 23 -57 -72 -72
 95  66 -16  21
-44 -85 -25 -37
 93  38 -30  13
->
 23  66 -25  13

 12  10
 31 -19
 93 -39
->
 12 -19

 43  20  31  34
-59  -5  50 -52
 11   2  -9 -89
->
43 -5 -9

-55  97
 33 -57
->
-55 -57

-29 -78  77   7
-70 -78  65  28
->
-29 -78

  36   38   30
  30   25  -93
   5 -100   24
->
36 25 24

  3   0  -2  -1  -2
 -2   0   0   2  -6
  5  -2   7   2  -1
-89 -10 -53   0  19
->
3 0 7 0
---
 32 -10  15   0 -10
-18  24  -6 -25 -15
 24 -16   8  -5  19
 65   2   5  48 -68
 -1 -35 -58 -48 -91
->
 24  -6
-16   8

 66 -40 -11  88 -90
-64 -41 -61  -7   7
 45  68  31 -58   6
-62  62  48 -38 102
-20 -64 -87  39 -64
->
-41 -61
 68  31

-37 -38  44
 18  77 -53
-71  10  32
->
 77 -53
 10  32

-10   6  57  -3
 -1   4  80  14
 -6 -10 -24   6
->
  4  80
-10 -24

-12  -7 -65
-14 -74  -8
 21 -20  62
-72 -97 -18
->
-74  -8
-20  62

 55 -57 -58  -8
-98  33 -58   4
 45  68 -58  -4
 55  39 -46 -16
-65  33 -58 -18
->
 33 -58
 68 -58

 -8 -80  -8
 21  76 -26
-32  11  15
->
 76 -26
 11  15

 48  23   8  67   8
 41  24  34  21 -75
  4 -78   7  83 -41
-12  70  -6 -95  32
 53  46 -33  -3  43
->
 24  34
-78   7
---
-17  49  11  91  17
-32 -58  23 -16 -10
 22  16  70   4 -37
->
 49  11
-58  23

 -4  27  89 -23 -13
-13   0  26  71   1
-45  47  18 -32 -10
->
27 89
 0 26

-47   8   3 -42  10
 85  -5 -34 -18  -4
 10   8  23  -5   8
->
  8   3
 -5 -34

 56   2 -30 -20
-29  13  89  45
 22  35  23   8
 20 -18 -71   5
 -4  -9  58  21
->
  2 -30
 13  89

-75 -26  -9 -44
-91  21 -55 -85
->
-26  -9
 21 -55

-70 -89  52 102  -5
  9 -10 -28 -27  41
-68  11  12  38 -60
->
-89  52
-10 -28

 49   7  -7
-43  -1 -13
 74  -3  -2
 48  -5 -16
 33   4 -19
->
  7  -7
 -1 -13
---
 49  40   2
 68  46 -36
-42   3  44
 75 -31 -19
 26  88  12
->
  2  46 -42

-25 -80
 40  29
 33 -81
->
-80  40

 25 -41  44
  4 -49  37
-76 -68 -13
->
 44 -49 -76

 -42   91    0
-101  -11  -69
->
  0 -11

89 28
 3 -2
 6 47
->
28  3

-29  86 -23 -50
 13 -81  55  33
 95 -33  54  16
->
-50  55 -33

 -6 -12  -8 -40
 41 -75   2  36
->
-40   2

 11 -39  19  13
 17  -7  64 -81
-48  11 -81 -15
->
13 64 11

-78  19 -31
-34   0 -14
-16  -9  72
 40  10  10
-38  33  53
->
-31   0 -16
